B: [-8 -7 10 10 19  7  4 -2]
L: [-8 38 10 10 19  7  4 -2]
X: [  2  15 -24 -32  11  27 -22  30]
H: [-41 -21  -6   1 -19  11  18   8]
Q: [ 22   8  29  18 -51 -28  38 -37]
G: [ -3  -3  10   2  10  16   1 -20]
F: [-41 -21  -6   1 -19  -4  29  20]
C: [ 30  12   2   3   1 -23  -3  29]
shift +1: [2] : [3]
shift +1: [ -6   1 -19  11] : [ -5   2 -18  12]
shift -1: [2 3 1] : [1 2 0]
shift +1: [-32] : [-31]
shift -1: [-32] : [-33]
shift +1: [10 16] : [11 17]
shift +1: [10] : [11]

N: [  4 -21 -18  -3  12  -3  21 -16 -25 -13  14  -1 -16   0 -15 -14  -5 -11
   2   3   4  -3  -3  18 -22   8   2   4   0 -20 -11  -4   7 -10]
U: [ 3  1 -5  0  1  0  0 -1 -1 -2  1 -3  2  3  0 -2  1 -1 -2  0  4 -2  1  0
  2  2  3  1  2  0  0  2  0 -1]
R: [ 5  1 -5  5  4 -2  5 -3 -2 -3  0  3 -4 -3 -6  1  3 -4  2  3 -3 -2  1  2
 -8  5  2  2  1 -5  1 -1 -4  1]
D: [ 5  1 -5  5  4 -2  5 -3 -2 -3  0  3 -4 -3 -6  1  3 -4  2  3 -3 -2  1  2
 -8  5  2  2  1 -5  1 -5  1 -5]
T: [ 30  13 -37  10   5  -4  -3 -11  -6 -15   8 -15  19  20  -4  -3  14  -7
 -11   4  28 -13   9   1  13  21  24   2  17   0   2  14  -6  -1]
P: [ 18   7 -25   4   2  -2  -2  -7  -5 -11   6 -11  13  15  -1  -4   8  -4
  -8   2  21  -8   5   2  10  13  16   1  12   0   1   9  -2  -2]
J: [  4 -12 -11   1  10  -4  16 -10 -15  -8   8   2 -13  -3 -12  -7  -1  -9
   3   5  -2  -2  -1  11 -19   7   1   4   0 -19   4  -3 -13   5]
W: [ 9  4 -8  7  6 -3  5 -2 -1 -3  1  2 -3 -2 -8  3  6 -6  1  5 -3 -3  3  1
 -9  8  3  2  2 -6  2  0 -7  3]
A: [  9   3  -8   7   6  -3   7  -3  -2  -4   1   3  -5  -4  -9   3   6  -7
   1   5  -4  -3   1   2 -11   9   3   3   2  -8   2  -1  -7   3]
E: [ 3 -1 -4  0  0  0  0 -1 -2 -2  1 -2  2  3  0 -1  0  0 -2  0  3 -2  0  2
  1  1  2  1  1  0  0  1  1 -1]
shift -1: [-15 -14] : [-16 -15]
shift +1: [-2  5 -3] : [-1  6 -2]
shift -1: [-2] : [-3]
shift -1: [ 0 -1  0] : [-1 -2 -1]
shift +1: [-8  7] : [-7  8]
shift +1: [14 -1] : [15  0]
shift -1: [-4] : [-5]

Z: [ 30 -28  38 -23  28  33 -32 -33  36  29 -29 -25  31 -30 -41  29 -26 -29]
M: [-30  33 -26  26 -35 -31  37  32 -28 -27  31  29 -30  35  27 -40  29  34]
Y: [ 30 -28  38 -23  28  33 -32 -33  36  29 -29 -25  31 -30 -41  29  32  36]
shift -1: [29] : [28]
shift +1: [ 32 -28] : [ 33 -27]
shift -1: [-28] : [-29]

zav: [-24   5  10  24   2  -7 -24 -14  10  24   3 -10  11 -32  10  24  14  11
 -24 -14  -1  23   5  -5 -24 -15   8  24  15  -9 -22 -15  25  24  15]
vedib: [ 15  -6   9 -15  19  31  15  24   9 -15  -4  -9 -24  15   9 -14 -24 -22
  14  24 -16   3   5 -13  -3 -22 -19   3  22  19  13 -22  13   3  22]
Zotu: [ 15  -6   9 -15  19  31  15  24   9 -15  -4  -9 -24  15   9 -14 -24 -22
  14  24 -16 -14  -7  12  14  24  10 -14 -24 -10   1  24 -22 -13 -24]
Pezap: [-15   6  -9  15 -20 -32 -14 -24 -10  15   4  10  24 -14 -10  14  24  23
 -14 -24  16  13   7 -12 -13 -24 -11  13  24  11   0 -24  22  13  24]
Gebi: [  4   3 -22  -4 -28 -36   4 -18 -23  -4   2  23  21  12 -23  -5  18  20
   5 -17  23  -5   3 -12   6 -17 -22  -5  17  23  21 -17   4  -6  17]
shift +1: [-24  15   9] : [-23  16  10]
shift +1: [2] : [3]
shift +1: [5] : [6]
shift +1: [13  7] : [14  8]
shift -1: [ 3 22] : [ 2 21]

peb: [ -4  -7  21  -9  -4   6  19  -8  -5  10  -8 -10]
bodi: [-10  -4  -3   1 -10 -14  24 -11 -11  13   8 -10]
tinar: [-24 -20  38 -10  -3 -28 -10  17  20  12  -6 -17]
Kop: [-13 -19  -5   5   0  11   3  -1  -4   9   9 -10]
Vazen: [ -3 -20   4  16   5   2  -4 -16   6 -24   8   6]
Puro: [  0  -4   4  -3  13 -11  -6  -8   7 -24   2   3]
shift +1: [11  3 -1 -4] : [12  4  0 -3]
shift -1: [24] : [23]
shift -1: [ 24 -11 -11] : [ 23 -12 -12]
shift +1: [ -4 -16   6] : [ -3 -15   7]

vuna: [ 41 -48 -51 -48]
dusus: [ 34 -39 -41 -37]
felev: [-45  42  50  43]
gofa: [-44  46  49  46]
shift -1: [ 34 -39 -41] : [ 33 -40 -42]
shift +1: [-48 -51] : [-47 -50]
shift -1: [46] : [45]
shift +1: [-44] : [-43]
shift +1: [42] : [43]
shift -1: [-39 -41] : [-40 -42]

ripub: [ 40  11 -33  14   6   4  14  -2]
rutus: [ 46   7 -37   1  -8  -4  12  -2]
numo: [ 47   5 -37  -6 -15  -8  10  -2]
roki: [ 44   9 -36   8  -1   0  13  -2]
loke: [ 38  12 -31  17  10   6  14  -2]
shift -1: [-15  -8] : [-16  -9]
shift -1: [-1  0 13] : [-2 -1 12]
shift -1: [10] : [9]
shift +1: [ 40  11 -33  14] : [ 41  12 -32  15]

kenog: [-23   5  19 -39  -1]
vuko: [-25   5  22 -43  -2]
gesi: [ 22  -5 -18  39   1]
dedat: [-21   4  18 -36  -1]
gur: [-23   5  20 -41  -2]
Ralav: [ 22  -5 -19  39   1]
foge: [-21   5  18 -37  -1]
Sodup: [-22   5  19 -39  -1]
shift -1: [-25   5] : [-26   4]
shift -1: [-18  39] : [-19  38]

K: [-22   9  30  13 -13 -13  27 -19 -16  16  16 -15  -9  26 -35  37  25 -19
  28  26  12   0 -19  20 -18  29]
S: [ 19 -20 -33 -30   9  31 -34  31  29 -36 -32   6  23 -33  29 -35 -31  22
 -25 -12 -25   5  17 -41  14 -24]
V: [ 11 -41 -22 -32  22  18 -30  13  19 -50 -45  22  20 -40  14 -32 -27  24
 -38 -15 -22  22  26 -40  23 -31]
shift +1: [-19] : [-18]
shift +1: [-22  22  26] : [-21  23  27]
shift +1: [ 16 -15] : [ 17 -14]

lare: [ 22   4 -13  -7 -40  -3   8  20   5  -9]
reb: [  9   0 -15   4 -22   6   4  24 -17 -32]
Rufa: [ 32   8  15   1 -32  16  -5   2 -11  -2]
vup: [ -1 -18  39   0  -5  -9 -20 -16  19  19]
rosu: [  8   3 -18   3 -20   2   4  20 -17 -33]
lil: [ -9   2  13 -15  16   7  -8 -23  15  30]
vezi: [  6   2 -13   5 -22   1   5  21 -13 -36]
nad: [  5  27  -7   2  24 -12   6   0   3  11]
fepez: [  3   1  -9   2 -26 -18  -1  31   9 -11]
soza: [ -6  25 -23 -17  -1  -6  25  16   6  -4]
beken: [ 36   4  15 -24 -40  -7  -7   9  15  21]
Fev: [ 16 -20  30  10 -12  28 -17 -14 -14  -1]
shift +1: [ -5  -9 -20] : [ -4  -8 -19]
shift +1: [-12  28 -17 -14] : [-11  29 -16 -13]
shift +1: [2 4] : [3 5]

telo: [ 2  6  8  6  5  2 10  1 -2 13 11  3  1 13 -6 13  8 -1]
Zafem: [ 29 -33 -33 -33  11  21 -35  28  38 -39 -37  22  22 -39  46 -37 -34  44]
Sude: [ 2  6  8  6  5  2 10  1 -2 -6 -7  9  7 -7 16 -4 -7 19]
gemo: [ 23 -27 -28 -27  27  29 -29  26  25 -34 -32  23  25 -31  23 -31 -28  26]
fufad: [ -3  15  15  16  16   5  19  -4 -16  23  20   4   0  23 -25  21  16 -18]
San: [ 19 -19 -18 -19  10  15 -19  19  23 -20 -20  15  15 -20  25 -18 -19  26]
daf: [-14  32  34  33   1 -11  39 -18 -29  48  43  -7 -13  46 -39  44  35 -31]
segi: [ 18 -16 -19 -15  24  22 -18  19  14 -18 -18  20  17 -19  15 -21 -18  16]
tadas: [ 14  -8 -10  -8  15  15  -9  13  11  -7  -7  13  12  -8  11  -9 -10  12]
zub: [ 9 -5 -5 -5 20 17 -4 11  4 -4 -4 12 12 -2 -2 -3 -5  3]
Zeka: [ 22 -24 -24 -26  11  20 -25  24  30 -28 -27  17  19 -27  32 -25 -25  33]
shift +1: [-4] : [-3]
shift -1: [ 15 -19] : [ 14 -20]
shift +1: [13 11 -7] : [14 12 -6]
shift +1: [0] : [1]
shift +1: [-25] : [-24]

